Below are the code and all the weights of a small trained network. Each question names an input and a class and asks about switching units off, where a switched-off unit gives its printed mean instead of its output.

import numpy as np


def w(rows, s, z=0):
    codes = np.array(rows[::2]) - 128.0
    scale = np.full(codes.shape[1], s)
    scale[-1] = z or s
    return codes * scale


def f(y):
    return y / 2 * (1 + np.tanh(0.7978845608 * (y + 0.044715 * y**3)))


def log_softmax(a):
    a = a - a.max(-1, keepdims=True)
    return a - np.log(np.exp(a).sum(-1, keepdims=True))


def net(x, mask):
    res = np.array(x, float).reshape(1, 6) / 4 @ E
    y = f(res @ A[0][:, :-1].T + A[0][:, -1])
    res = res + np.where(mask, y, B[0][:, -1]) @ B[0][:, :-1]
    return log_softmax(res[-1] @ U[:, :-1].T + U[:, -1])


A, B = {}, {}
E = w([
[132,132,125,105,141,130,234,137,69,130,9],'x0',
[128,128,128,127,129,128,125,129,125,130,129],'x1',
[152,124,67,128,124,124,150,122,253,135,86],'x2',
[116,133,228,31,125,121,62,123,181,130,60],'x3',
[135,135,249,171,126,130,237,131,198,125,192],'x4',
[132,116,166,251,127,123,74,122,137,117,55],'x5',
],0.0037)
A[0] = w([
[132,127,126,142,123,120,65,133,158,127,192,35],'N0',
[130,130,77,112,130,132,73,140,99,120,104,77],'N1',
[130,126,72,182,131,126,164,135,107,121,167,60],'N2',
[129,122,82,111,124,127,86,132,100,116,108,19],'N3',
[129,131,184,146,136,138,175,130,155,114,158,115],'N4',
[133,126,133,119,121,117,214,134,87,126,31,49],'N5',
[119,131,168,131,128,130,109,135,54,131,153,4],'N6',
[127,126,183,146,119,137,178,118,156,121,157,114],'N7',
[124,131,71,112,122,135,66,115,103,119,98,149],'N8',
[132,122,72,182,134,127,164,128,107,124,167,65],'N9',
[128,124,54,133,132,135,153,142,250,128,90,98],'N10',
[133,127,71,186,143,127,164,122,106,119,169,78],'N11',
[125,110,156,229,129,127,92,123,136,112,81,69],'N12',
[121,124,155,214,127,123,93,141,134,128,78,18],'N13',
[122,130,198,69,133,126,86,122,154,124,97,92],'N14',
[129,133,78,111,121,129,79,134,99,118,105,47],'N15',
[116,126,192,127,131,135,109,144,21,128,165,117],'N16',
[131,123,121,142,121,129,62,124,175,131,201,95],'N17',
[136,122,193,73,141,125,89,134,149,113,96,52],'N18',
[118,114,94,17,129,125,179,135,133,118,202,52],'N19',
[128,126,126,142,126,120,67,132,158,124,190,28],'N20',
[132,128,174,142,121,120,171,138,154,124,150,29],'N21',
[133,132,179,144,120,125,174,138,156,121,153,60],'N22',
],0.012,0.0035)
B[0] = w([
[106,117,150,111,174,188,160,112,102,127,102,162],'N0',
[125,96,117,135,156,106,124,130,150,180,139,181],'N1',
[99,131,160,110,68,148,117,140,166,145,105,191],'N2',
[122,109,133,122,158,129,114,99,147,198,136,138],'N3',
[123,89,90,137,160,91,113,147,142,160,133,217],'N4',
[84,111,145,123,209,225,167,132,102,90,115,254],'N5',
[153,121,184,103,122,124,123,37,113,145,137,132],'N6',
[120,88,91,136,160,88,110,147,140,162,129,218],'N7',
[121,94,106,149,155,82,130,167,153,149,143,237],'N8',
[100,129,159,109,68,145,119,144,164,142,105,193],'N9',
[168,95,191,124,108,61,119,58,79,79,157,248],'N10',
[100,123,154,118,62,149,115,152,165,133,108,207],'N11',
[166,224,72,115,117,135,122,134,112,139,158,207],'N12',
[170,214,105,104,132,158,117,99,117,167,139,163],'N13',
[94,125,144,130,37,146,128,156,160,130,117,225],'N14',
[122,102,122,126,161,114,117,113,148,191,133,160],'N15',
[172,99,158,131,111,67,135,78,113,66,139,245],'N16',
[106,116,127,131,180,168,171,147,104,79,99,213],'N17',
[101,128,159,124,49,158,122,135,165,154,115,189],'N18',
[181,254,76,148,126,159,101,120,110,158,133,242],'N19',
[107,120,157,111,171,190,163,110,100,138,104,156],'N20',
[122,99,131,117,159,120,109,108,141,199,132,150],'N21',
[120,93,115,127,160,108,108,121,140,187,131,177],'N22',
],0.025,0.0028)
U = w([
[107,59,83,148,192,75,95,146,170,224,152,106],'0',
[76,135,178,103,16,163,113,173,187,132,87,102],'1',
[86,120,149,107,214,224,206,124,65,86,84,97],'2',
[203,254,58,123,123,151,100,110,94,154,166,95],'3',
[134,120,110,160,121,98,131,164,122,87,138,254],'4',
[179,91,197,119,106,60,123,43,84,69,165,91],'5',
],0.0065,0.013)

Each question gives the input, the list of numbers given to net, and the class t.
The units are the neurons (one row each of A and B). Each row of codes is followed by its name. A weight is (code - 128) times the scale printed after its matrix; where a second scale follows, it is the last column's (A, B and U).
mask holds one flag per neuron, in row order. A switched-off neuron (its flag False) gives its mean, the last column of its row in B, instead of its output. The means were averaged over made-up inputs and are rounded, as every weight is.
A unit's drop is (log p(t) with every unit on - log p(t) with that unit switched off) / (log p(t) with every unit on - log p(t) with every unit switched off).
The circuit of an input: a set's keep is (log p(t) with only the set's units on - log p(t) with every unit switched off) / (log p(t) with every unit on - log p(t) with every unit switched off). Starting from the 12 units with the biggest drops (on a tie, the unit counted first), units are removed one at a time, each time the one whose removal leaves the highest keep (on an exact tie, the one counted first), for as long as the keep stays at least 0.8.
units of the circuit, in order: the units of the circuit, biggest drop first
k most important neurons: the k neurons with the biggest drops, biggest first
drop when u is switched off: that unit's drop, to one decimal
input [-8,7,-7,7,-8,-6], class 0: most important neuron	[N8]
input [7,1,-2,8,-1,-4], class 1: 3 most important neurons	[N14 N18 N17]
input [7,-1,4,4,-8,7], class 0: 2 most important neurons	[N8 N1]
input [-3,0,-4,8,3,-2], class 1: 2 most important neurons	[N14 N18]
input [1,2,7,5,1,-5], class 5: 2 most important neurons	[N10 N12]
input [8,-4,-5,-5,-5,7], class 2: 2 most important neurons	[N5 N19]
input [-6,-2,-7,4,2,-1], class 5: 3 most important neurons	[N16 N5 N6]
input [-3,4,-3,-2,3,5], class 3: 2 most important neurons	[N12 N13]
input [-7,-3,7,-6,8,-8], class 0: 3 most important neurons	[N7 N4 N22]
input [-5,-5,-8,5,-1,1], class 5: 2 most important neurons	[N16 N6]
input [-5,6,2,-5,-6,5], class 0: 3 most important neurons	[N8 N1 N15]
input [2,-1,1,-7,-8,5], class 0: units of the circuit, in order	[N8 N1]
input [-3,5,-1,4,-6,-8], class 3: drop when N7 is switched off	0.1
input [-1,7,-7,4,2,8], class 3: units of the circuit, in order	[N12]
input [-2,-7,8,0,2,-8], class 3: drop when N19 is switched off	2.5
input [-6,8,-5,8,7,6], class 1: drop when N11 is switched off	-0.1
